What can hang from each mark:
E: V Z
C: E U V W
U: C D E K V
L: D
D: E U
Z: L N
V: C K W Z
W: C U
K: C V
N: C D V W

Every row comes from one small tree of marks. The marks that hang from a mark follow it in brackets, in alphabetical order. Every link used is in the known rows. Which tree was each row made from?
Known rows:
D{E{V} U{K{C}}}: [ -4.3  26.8 -17.8   0.2 -15.1   9.3 -13.4  15.5 -24.2  17.2  11.2   7.3
  27.9   4.3   8.1   0.6 -35.7 -22.2  43.1  10.7   7.0  26.2   9.7   7.6
  18.3  27.3 -27.3  19.7  21.9  10.0  26.8  -7.3 -20.8 -24.6  33.7  15.0
  41.3   3.2   1.9  26.1 -10.3  37.4]
Z{L{D} N{V}}: [ 12.5   9.5 -10.1 -20.3 -21.5  12.3   3.4  -8.9  11.3 -23.2  -1.9 -26.8
 -11.1  -1.7  20.8  -2.2  -8.3 -14.9 -42.3  20.4 -25.6   7.8 -21.0 -17.0
   3.3   3.6  21.1   7.1   3.0   2.1  20.8  36.4 -11.8  15.8   2.7   0.7
   7.3  35.6 -10.2 -10.8 -13.4  -4.2]
C{U{D E} V{K}}: [ 20.2  -8.7  10.1  14.3  -7.2 -16.3   3.6 -30.9  26.9  -6.8 -18.6  -1.9
 -26.6  -2.5  -4.0  21.0  26.6   8.5   7.6 -28.2 -27.6  -4.6  -0.8   7.7
 -30.9 -11.3 -10.2 -16.8  -7.8  -5.0 -19.6 -21.0   4.1 -12.0 -14.2  -6.8
 -26.9 -31.5   0.3  -6.3   0.0  -5.3]
U{C{V} D E{Z{N}} K}: [ -1.4  -2.7 -13.6  21.2  13.6  69.8  14.2  -2.1   2.7 -36.7  20.8  17.0
  14.3   0.8  11.0   8.9  43.4  -8.3  47.1   7.8  10.7  -0.5  10.5  -7.7
  14.5 -22.3   0.1 -21.7  36.5 -16.2 -14.3 -33.0   4.6 -11.4   8.1  31.8
  -7.6   7.2  50.6  54.7 -29.1  18.2]
W{C{E} U}: [  7.3   0.2   6.9   5.1  14.3 -20.1  -4.5 -25.1   6.3  14.0 -11.5 -26.1
 -31.0  29.1 -11.6  -0.5  -1.8 -19.3 -25.2  13.6  -2.0 -44.9  27.0 -18.0
 -11.3 -22.8  -2.5  -0.8 -24.3   5.4 -30.3  25.5   4.5  26.3 -17.4   3.5
 -36.3  -0.6  14.6 -15.7 -13.2 -25.4]
Z{L{D} N{W{C{V}}}}: [  9.2 -15.3 -19.9  -7.8  -5.9   7.1  -4.7 -21.8 -19.2 -24.9  -0.1 -39.7
  -9.8  -1.2  28.1 -11.9 -29.7 -21.9 -44.2  16.7 -12.7  -3.0  -5.5 -14.7
   4.7   2.9   6.7   5.0  -1.1 -11.1  16.4  29.0 -15.3  18.9   0.9  19.1
   4.3  41.1  -4.2   2.0 -19.7  -0.4]
E{V{C{U{D}} K W Z}}: [ -5.7 -11.4  17.0   7.2  -4.5 -22.2  -6.1  -6.3  18.7 -29.5  -4.7   3.1
  -0.6 -34.2  -0.2   9.6 -13.7  29.3 -29.3 -36.7  27.3  26.5 -36.8  20.7
  -2.1  16.0  -0.9  -1.0  -7.4  -1.4   0.9  14.4   7.5  -7.9 -13.7   2.8
  10.6 -42.7 -21.9 -10.5   5.9  14.1]
N{D{U{K}} V{W}}: [  9.7 -10.4  21.9  10.6  17.5 -20.3  -7.5  56.7   2.9  37.9  17.6   0.0
 -14.9  20.1   3.8   7.6 -23.4 -14.1  -7.3  11.6  10.3   7.5  26.1  19.5
 -28.1  24.0  25.5  10.1  30.8   9.1  19.1  -1.4  10.3 -38.2  -1.0 -14.8
  26.1   6.6 -30.8 -10.3   4.0  -4.0]
D{U{C{E} K{V{W}}}}: [ -3.7  13.5  10.1  19.8  11.9   9.3  12.1   6.4  -4.1   7.4  -0.6  -2.2
   7.2   5.7   6.2  -2.4  -3.4  -5.0  53.6  17.5  -1.6 -16.1  15.2  21.5
  -9.6   9.8  21.0   6.7   8.6 -19.0  21.9 -11.1  -5.1   4.7  27.6   7.4
  10.9 -20.2   1.7  11.8   7.5  26.5]
W{C{E} U{D K V{Z}}}: [  2.2  -2.4  17.9   4.9  29.6  -3.6  -0.6 -19.6   9.2 -27.6  -0.7   2.3
 -17.2  22.6  -9.9  -6.4   2.0 -11.9  10.4  10.7  14.5 -45.1  32.6 -26.7
   1.5 -37.7  11.8 -17.7   5.4 -11.5 -27.2  12.1  10.6  -3.8 -20.9  37.2
 -29.0   4.1  25.8 -13.1 -21.5 -14.5]
K{C{E{Z} V}}: [  9.6 -12.0  -1.7  14.3  -1.7   6.4   8.8  15.1  21.5  20.3 -24.0   8.1
   0.8  -0.5 -16.4  -4.3  40.0  10.0  35.1  -2.4 -34.8 -16.9 -12.8   9.8
   3.3   0.9 -16.3   9.6 -28.5   8.6 -10.4 -11.8  -0.4  25.9  -1.0 -18.5
 -19.9  -6.5  19.3 -10.4  -9.1 -18.8]
N{C{U} V}: [  6.6   1.4   9.1  12.7   7.8 -19.8   9.2  32.0  -2.0  42.5 -11.5  -4.7
 -25.1  11.7  -3.9   4.0   6.2  -9.7 -47.3  -8.7 -51.2  -7.3  11.2   8.0
 -21.6  14.3  13.5  -2.8 -17.6   5.5 -12.4  17.0  17.0 -26.0  -3.2 -15.6
 -14.0   3.6   0.0 -34.4  27.6 -28.8]
V{C{W{U{E}}} Z}: [ -2.1 -18.3   8.0  16.8   0.1  -5.3   4.5 -20.9  -5.0  -9.9 -14.6   3.2
   5.1  -5.3 -16.4  -3.3   5.3  31.7 -25.0 -24.4  14.1  -1.9 -10.0  11.1
   5.6   9.3  22.0  -4.4 -23.5 -12.2 -11.2 -21.4  25.5  15.1 -19.9  -3.6
  -7.0  -3.5 -21.1 -24.3  -3.4 -25.0]
Z{N{C V{K}}}: [  8.0  18.5  13.0   5.0  -4.2 -18.3  -6.7  35.3  11.0  12.3  -3.2 -16.0
  -3.2   5.9   8.3  -1.7  -5.2 -12.6 -59.2  -0.1 -26.3   1.5  -6.5  -3.0
  13.8  21.4   9.0   0.9   4.3  -3.3  11.6  39.5  16.6 -21.3  -5.5 -16.6
 -13.7  15.9 -12.3   2.0  -6.7 -20.8]
E{V{W{C} Z}}: [ -7.7 -10.5   2.7 -12.5   1.0  -5.3  -8.0   6.3   8.5 -11.9   4.0  -6.3
  10.7 -19.5   3.4  -5.5 -18.0   6.9 -12.9 -15.9  23.6  20.8 -24.1   2.9
  -7.6  -3.7  -1.1   3.4   1.8   2.8  -5.7  14.2  -3.1   4.2  -4.9  -2.8
  15.0 -29.3   4.4   5.8  -9.2  19.8]
L{D{E{V Z}}}: [  3.3   8.8 -22.0 -34.3 -24.0   7.7   1.8  -7.5 -20.4   5.1  17.5  -0.9
  30.7  -4.1  11.0   6.5  -2.6 -23.8  -5.5   0.3  18.2  30.4 -21.6  -9.2
   7.6  -5.7 -32.5  11.3  22.1  34.9   4.2  30.7 -27.1  16.6  19.7   5.2
  15.2  16.5  21.4   8.7  10.5  24.9]
N{D V{C{W} Z}}: [ 10.5 -18.1  14.3  20.9   8.2 -28.6   1.1  34.9  13.6  30.6  -4.5  12.0
   0.3  14.6  -7.0   7.3 -10.1  12.1 -45.6 -14.4   3.1   3.4  11.4  14.0
 -22.8  25.2  40.8   7.4  13.6  12.6  -6.1 -11.7  27.7 -28.6 -21.8 -12.2
  12.6   7.4 -39.9 -43.5  -7.4 -36.1]
D{E{V{W{U{C}}}}}: [  0.4  13.7 -22.4  -8.3 -10.5  10.7 -12.0   5.2 -11.5  14.4  14.4  -2.5
  18.1   1.8  11.3   3.0 -19.3 -16.1   5.1  -3.6  22.2  21.0  -8.2 -10.0
   9.5  -0.4  -7.8  10.1   5.7  15.0  -2.2  20.9 -16.1  -6.4   6.1   2.2
  22.8  -8.4   6.0  14.7 -19.5  35.3]
N{C{E{Z} U} V{W}}: [  2.2 -14.2  17.3  22.8  27.3 -21.6   4.2  49.7   3.2  29.2  -4.2  -5.5
 -32.8  -3.4  -1.0   1.5  24.2   1.8 -38.3 -14.6 -39.0 -16.6   9.4  27.2
 -34.5  13.7  19.6  -1.2 -46.1  -1.4 -23.2  29.8  23.0  -8.4 -17.7 -18.7
 -30.4   1.7   2.9 -25.7  35.2 -27.1]
D{E{Z{L N}} U{C{W}}}: [-16.2  22.4 -50.6  11.9 -14.4  10.5  -6.8 -11.1 -33.9  -0.2  18.7  -9.3
  26.8  -4.8  23.3   9.0 -12.5 -19.8  21.3  30.1  14.5  21.4  11.7  22.3
  -3.0  34.4   4.7  34.6  -7.0  -4.7  19.8 -16.6 -27.9   1.5  21.4   5.0
  33.3   6.9  -6.6  38.8 -25.3  29.1]
D{E{V{Z{L}}} U{K}}: [ -5.7  28.3 -22.2  -9.3 -15.6   0.6 -19.8  -6.6 -21.1 -13.2  16.4   6.4
  25.1  -2.2  10.3   0.7 -38.0 -14.4  30.8  14.0  14.4  23.9   7.9   6.3
  -1.9  18.7  -6.1  20.2  19.3   0.1  21.5  -0.2 -19.4 -23.2  22.0  18.4
  43.6  -5.9 -11.7  16.7  -8.9  35.4]
E{V{K{C}} Z}: [-18.0   2.3 -16.8 -16.1 -11.8  -8.6  -4.2  -1.4   9.6 -17.3   3.9   6.2
  21.0 -30.7  -4.1  16.9  13.6   9.6   2.4   7.2   6.8  29.9 -31.1  -3.0
  18.4  11.7 -54.1  17.5   3.5  21.7   2.8  -3.8  -9.6   9.5  11.6  -8.3
   2.1 -26.5  13.6  29.9   2.9   0.7]
U{E{V{C{W}}} K}: [ -1.5   1.7   1.8  11.0   9.2  51.5   6.9  -3.7 -12.4 -26.3  -0.6   7.3
  13.0  -8.1   0.2   0.4 -18.7   5.1  30.5 -11.5  10.1  23.6   4.2 -14.0
  19.9  -2.1 -29.7 -14.1  26.7  -3.7   0.7 -19.6  12.9  -2.3  19.0  32.5
  -1.3  12.3  27.0  30.8  -0.1   3.7]
K{C{U{E}} V}: [  4.2   2.0  13.6  -4.4  -8.4  12.1  30.0  19.5  18.3  32.9 -38.0   7.7
 -10.4  14.8 -11.3 -11.5  27.3  37.9  39.8 -13.1 -54.2 -20.3 -14.0   0.7
  12.3 -13.3   2.8 -22.7 -29.9  14.2   2.0 -44.2   3.1  24.6  11.9 -17.6
 -20.5 -11.3 -13.2  -9.2  16.5  -8.7]
L{D{E U}}: [  7.5  15.9 -10.8 -22.7 -30.9  -3.2   1.9  -8.9 -25.1  29.5  14.8  -6.2
  19.3   8.5   9.3   2.8 -15.6 -33.2  -0.3   5.2  13.7  18.6  -3.0   8.2
  -2.3   5.1 -18.2  13.7  26.5  20.2  22.0  24.1 -31.2   9.8  27.5  -2.5
  24.5  21.5   4.6  -3.6  23.9  26.9]
N{V{C K} W}: [-16.5 -19.1  22.0  28.3  -7.2 -27.8  -7.0  23.7 -15.6  41.1   7.4 -15.1
  -8.6  -7.1  -2.3   5.1   1.5   1.2 -74.9 -19.1 -13.5  -9.8   6.1  13.0
   4.3  30.0  -2.1  -0.3   9.1 -18.1   4.5   5.1  21.2 -37.2   1.8  -6.9
   3.3   1.8 -26.0 -19.6  45.8  -3.4]
V{C{E U{D}} K W Z}: [ -2.1 -17.8  43.6  37.1  -3.5 -33.0   0.6  -8.7  34.7 -36.2 -14.6   7.5
 -29.9 -29.4 -15.0   1.9  14.6  54.1 -31.6 -49.4  30.0 -13.2 -29.6  51.3
 -17.4  15.4  32.2  -8.2 -43.0 -16.2  -9.6  27.7  21.4   2.6 -39.5  -4.2
 -16.2 -44.8 -46.5 -45.9  35.3  -4.5]
E{V{Z{N}}}: [  7.2  10.9   1.8 -29.3  -5.4  -8.8 -13.9 -13.1  25.7 -21.0  -8.8   2.9
  18.0 -14.9   3.5  -7.0 -14.7  -0.4  -3.0  -2.3   2.0  18.0 -22.4 -13.5
   0.9  -2.0  -8.5   6.2   3.7   9.0   2.7  13.0  -5.7   8.1  -1.7 -17.8
   9.8  -6.5   5.2  11.8 -26.6   6.6]
E{Z{L{D}}}: [ -8.4   1.4 -28.9 -25.0 -17.3  14.4  11.5 -29.1  -9.7 -32.5   7.2  -1.9
  -5.1 -10.7  -2.9   4.6  24.5   2.6   1.0  28.8   2.6  19.2 -25.2  -2.9
 -10.2  -7.8 -20.9  12.9  -9.4  18.9   4.3   7.9 -22.8  40.4   6.0  -0.9
  -0.1   1.9  11.2  -0.3  14.5  -3.0]
Z{N{W{U{E K V}}}}: [ 10.4  -1.0  15.1 -17.6  20.2   8.7 -18.6  -6.8  -8.2  -9.2  -0.9 -14.6
  -5.7   9.7   9.0 -18.9 -17.7 -18.1  -0.7  16.3  -3.2 -16.3  17.5 -25.7
  22.6  -7.1 -12.2  -9.5  -1.1 -10.1  11.7   6.6   4.1   0.8  -2.2 -13.2
 -13.6  47.3   6.0  34.8 -21.7  -5.8]
N{C{V} D{E{Z}} W{U}}: [ 20.6 -38.7 -26.4  10.0  44.2 -47.1 -29.2  41.9 -50.8  55.3  23.2   1.2
  -4.4  36.1   8.8   2.1 -27.1 -30.7 -49.5   9.4  -3.3 -19.3  53.4 -10.7
  -7.8  10.2  -2.9   2.9   6.4   8.0 -18.4   5.4  19.4 -35.5 -27.1   1.2
  -8.8  45.2 -16.7  -7.3 -11.8 -49.1]
V{W{U{D K{C}}} Z}: [  1.2 -26.6  25.6  -7.0   1.4  -1.9  -3.4   2.5  19.0 -23.2   5.6   9.5
 -17.2  -2.8 -16.4 -15.2  23.1  25.7  13.4  -6.9  25.2 -14.3 -18.1   2.9
  15.3 -16.8  32.9 -16.1 -17.2 -11.6  -3.0  -1.8  13.5   3.3 -29.5 -15.3
   5.0 -14.1 -15.9 -19.6  -1.2   6.1]
K{C{E W}}: [  8.5 -11.9   1.1  28.6 -11.7   5.0  18.6  -0.7  25.0  22.7 -36.8   9.0
  -1.7  -6.3 -13.4 -13.2  15.0  10.0  46.0  -6.5 -28.6 -10.5  -1.8   5.6
  17.0  14.2  -9.4   7.4 -28.3   0.0   1.8 -24.0  -0.2  27.4   1.0 -14.3
 -11.0  13.5  13.6 -24.4  -5.1 -15.3]

Write each row's tree:
[ -4.1  14.6   0.4  15.3   6.8  41.6  30.1   2.1  -3.5 -12.9  -5.7   4.4
  22.1  14.0   4.0  -2.9   8.5   7.6  55.1  14.9  -5.7 -15.3  -3.5 -10.8
  19.7  -9.0  28.9  -6.5  23.5  -6.2  10.1 -13.0   3.7  -4.2  28.3  27.2
   9.0 -29.4  12.0   7.7  -8.7  26.8]  U{C K{V}}
[-15.9   8.4 -15.6 -21.1  -8.5 -16.5  -8.8 -13.1   6.7 -27.9   8.9   1.6
  19.7 -29.4  -0.7  19.8   9.6   4.0  -5.5   8.7  14.1  33.9 -27.9  -5.3
   2.9   7.3 -51.0  17.0   8.3  19.4   0.3   6.5  -9.7   9.0   8.8  -6.7
  -1.1 -32.0  12.7  32.6   1.7   5.8]  E{V{K} Z}
[ -9.6  32.4 -21.1 -16.2 -15.7  -0.6 -12.3  -0.9 -23.5   9.3  15.2  11.8
  21.9   2.4   4.5  -4.1 -26.0 -12.2  27.9  14.1  13.8  15.6  10.3  13.0
 -14.2   6.9   0.2  19.7  15.1  -2.7  22.8  -3.1 -28.9 -15.8  18.8   0.0
  33.6   0.8 -14.9   5.2   5.8  22.6]  D{E U{V{Z{L}}}}
[-13.1  10.9   4.7 -10.7  -6.5  39.9  11.4   9.4   7.6   7.0   0.9  18.1
  11.3 -13.4 -10.5   0.8   0.6  11.6  31.3  -5.9   4.6   3.4   0.6 -12.9
  22.5 -23.0 -37.9 -11.4  34.9  -3.2   8.0 -19.0  -7.1  -4.9  19.3  -2.5
 -12.6   9.5  18.0  20.7  36.7 -17.9]  U{E V{K{C}}}
[-12.2  30.6 -18.9  -4.1 -12.3   3.4  -9.9   4.9 -32.9   9.7  14.2  11.5
  22.7   2.5   3.4  -2.2 -30.2  -5.8  11.5   5.0  19.9  19.8   5.5  21.9
 -10.0  16.5   2.2  19.0  12.2  -3.3  23.2  -0.2 -22.9 -15.5  18.6  10.2
  33.6   0.2 -20.1   0.7   6.3  19.7]  D{E U{V{C Z{L}}}}
[  9.1   8.2 -10.4 -20.5  -7.3 -17.4 -11.3 -26.1   5.8   1.7   8.1   6.0
 -14.0  17.6  -6.3   6.8  18.5 -18.1  -6.3  14.3   7.9   0.7   4.2 -27.4
   7.3 -19.7 -16.4  -8.0  -1.4  14.0 -12.9   4.2  -7.6   8.5 -15.3  -5.6
  -7.1   5.9  11.1   0.2 -23.4   5.5]  W{U{D{E{V Z}}}}
[ -5.8   2.4 -10.8 -24.7  26.8  36.7   0.0 -17.7  -6.3  -0.8  11.6  -1.3
   4.8   7.1  -0.2   7.5  13.3 -12.0  17.9  27.8  12.4 -22.3  19.2 -30.1
  15.8 -34.4 -10.1  -4.0   4.7  -0.1 -13.1 -14.1  -3.5  16.9   5.3 -10.7
 -19.9  20.3  32.0  41.3 -12.4 -20.8]  W{U{C E{Z{N}} V}}
[  8.2  -6.7   2.1  18.9   8.3   0.0  13.6 -34.3  -0.3 -43.7 -22.3  19.9
   6.2  -9.9   4.6  -3.0  -6.9  11.0  70.9 -17.2  -1.8  12.9  11.3   0.5
  -6.1   6.9  15.5  -6.6 -14.1  -9.1  -1.3 -40.9   1.8 -26.0  -7.6  23.7
   5.4  -2.2   5.0 -11.5 -28.1  20.3]  C{U{D{E} K V{Z}} W}
[ 15.3   1.0  15.8   0.3  16.5  -4.6  -7.8  -9.5  27.1 -12.9 -12.6  -0.5
 -11.5  -7.1  -2.0  -5.6  -3.9  -6.2  27.1  -0.2  -1.3 -11.0   2.1  -9.3
 -10.9 -10.4 -10.3   1.7 -15.0   0.5  -9.2  28.8   1.4  24.4  -7.2  -3.0
 -18.0  -2.2  20.6  -4.3  -8.0   2.8]  C{E{V{W{U{K}}}}}
[  2.9 -15.9  -1.8  26.6   7.8 -20.2   8.9  34.5  -9.2  45.5   1.6  -4.1
 -11.1   9.2   0.8   6.7  14.6 -14.5 -53.6 -11.8 -39.6  -2.1  23.3  -9.1
   3.0  12.2  18.4 -13.6   3.8 -18.9 -15.0  -9.0  32.3 -25.4 -11.6  -1.7
 -18.7  24.9   6.9 -23.8  10.5 -34.6]  N{C{W{U{D E}}} V}
[ -5.3 -29.6  -7.3 -15.5  14.6   1.1  -4.6 -31.8 -21.9   9.7   8.7  -7.5
  -2.3  -2.5   4.5  -8.8  -9.4 -15.3  -5.3  19.6   3.8 -32.3  21.7 -22.8
   9.2 -18.3   4.0  -0.3   4.5 -17.2   0.2  -7.4  -8.5   3.7   2.8  -4.3
   6.6  28.4   8.5  -7.4  16.5  -5.9]  N{W{U{C V{Z{L{D}}}}}}
[ -2.4  -4.5  24.4 -16.7  10.0 -12.6   3.3  27.9   6.7  -2.2  -3.5 -18.5
  -0.5  15.5   3.0 -16.2  14.8  33.4 -19.5 -13.9  -4.0 -23.3 -18.1  -3.7
   2.9 -25.1  45.4 -26.7 -19.2 -11.3  -5.2  -2.0  21.8  20.0 -17.5 -10.3
 -22.9 -23.1 -34.4   8.4  -9.8   2.2]  K{V{W{C U{E}} Z{N}}}
[ -7.5   7.6  -0.2  -4.2  14.7  18.0   6.7  -9.3 -11.0  -6.1  -8.8 -16.7
 -14.3   9.0   1.3  -1.5 -11.5  -5.9  -2.6   1.6   1.8  -4.8  12.3   1.4
 -19.2 -14.1 -20.7  -2.6 -15.7  14.9 -16.7  -0.2  -9.9   8.3   3.9   6.7
 -21.5  -0.3  21.5  24.1  -4.0  -7.9]  W{C{U{E{Z{N}} V}}}
[ -7.3   2.9  -2.8   3.0   1.9  10.7   9.6 -19.2  -8.3   4.0 -10.2 -17.5
 -25.0  12.4  -6.5   1.6  -1.4  -2.8  -9.6  -0.6  -1.2  -7.2  11.6   7.4
 -26.3 -12.0 -21.6  -2.5 -22.3  18.8 -23.7  -3.2  -9.0  14.7   0.9   2.0
 -20.3 -10.9  17.2   9.0  10.0  -7.2]  W{C{U{E{Z}}}}
[ -1.6 -19.9 -11.8 -24.7   1.0   3.0  -5.9 -20.0  10.3 -25.6   8.1  -7.6
   6.2 -25.0   9.6   2.8 -14.2   4.9  -8.9   1.5  19.8  10.3 -24.9 -12.9
   2.2 -12.6  14.3   6.0  -0.1  -2.6  -1.4  14.0  -7.8  17.6  -5.2  -0.6
  20.7 -14.6   1.6  -4.2  -8.8  10.9]  E{V{W{U{C}} Z{L{D}}}}
[ -4.0  29.2 -18.6 -16.8 -21.3 -18.8 -22.5  -1.6 -13.7  21.2  13.8   6.0
  26.5  -1.0   7.4   1.7 -28.9 -19.2  10.6   3.4  13.4  25.2   5.3  13.4
 -12.3  17.4 -14.3  21.4  13.2   8.3  14.9   1.3 -24.2 -13.9  18.0  -9.4
  36.9  -6.9 -10.9  15.9  -3.6  32.2]  D{E{V{Z}} U}
[ -7.8 -19.3  16.6  11.4  -4.3  -7.9   0.4  20.7   8.9   1.9   8.4  -6.1
 -24.8  -3.2  -8.0   2.1  22.3  23.0 -62.2 -15.3  -1.0  -4.1 -19.6  12.5
  -9.0   4.5  49.6  -8.1 -16.5 -15.7  -7.6   9.4  22.6  -9.0 -25.6  -5.7
   7.2 -13.7 -32.6 -40.8  10.9  -5.9]  N{V{C W{U{D}} Z{L}}}
[ 16.3   5.2  21.5   2.7  11.2 -10.5   7.1 -16.5  12.1 -14.9 -10.1   6.1
 -23.1  29.1 -11.7  -2.2  22.5   2.9  12.0   8.1  -8.8 -25.7   7.4 -25.2
  14.2 -22.2  12.9 -26.5  -1.9  -4.7  -6.1  -0.1  17.3  11.1 -14.3  17.9
 -26.1  -1.2   0.1 -18.7 -17.8  -2.9]  W{U{D K{V{C{E}}}}}
[ -7.6   6.7  12.2  -5.1   0.9  40.7  13.3   1.4   9.1 -12.5   7.4  43.5
   3.0  -6.4 -11.8  -9.7  18.3  16.2   9.8 -24.4  23.2  12.8  -0.3  -1.6
  -0.7 -34.4  -8.1 -35.1  36.0 -12.2  -7.3 -24.1  -0.7  -3.7  -5.2  14.9
  -9.1  20.1  21.8  -0.6  21.3  -5.5]  U{D E V{C Z}}
[-14.3  10.7  -4.7  -3.1  -2.9  26.4  11.0  10.4 -15.9  -0.7   4.1   5.7
   0.9   3.5  -4.5  -2.6  10.2  12.0  48.2  23.2 -15.0   1.2   9.0  11.5
   5.8   2.4 -15.3  -3.8   7.5  -7.5  23.1 -44.5  -5.3  13.6  29.4   5.3
   3.7   2.9  -2.0  30.0  24.2   1.6]  D{U{E{Z{L}} K{C V}}}
[ -2.0 -13.7  15.8  16.2 -27.4 -36.4   2.1 -23.2  48.2 -12.8 -20.9  14.9
  -0.7 -20.4 -21.7   0.2  27.3  34.4   5.0 -15.1  -2.6 -27.1 -12.0   5.5
  21.2   4.8  12.3   0.3 -14.8 -14.6  -5.2 -13.7  14.3   1.6 -24.8 -18.8
 -11.9 -20.0 -26.0 -37.7  14.9 -26.7]  V{K{C{E W{U{D}}}} Z}
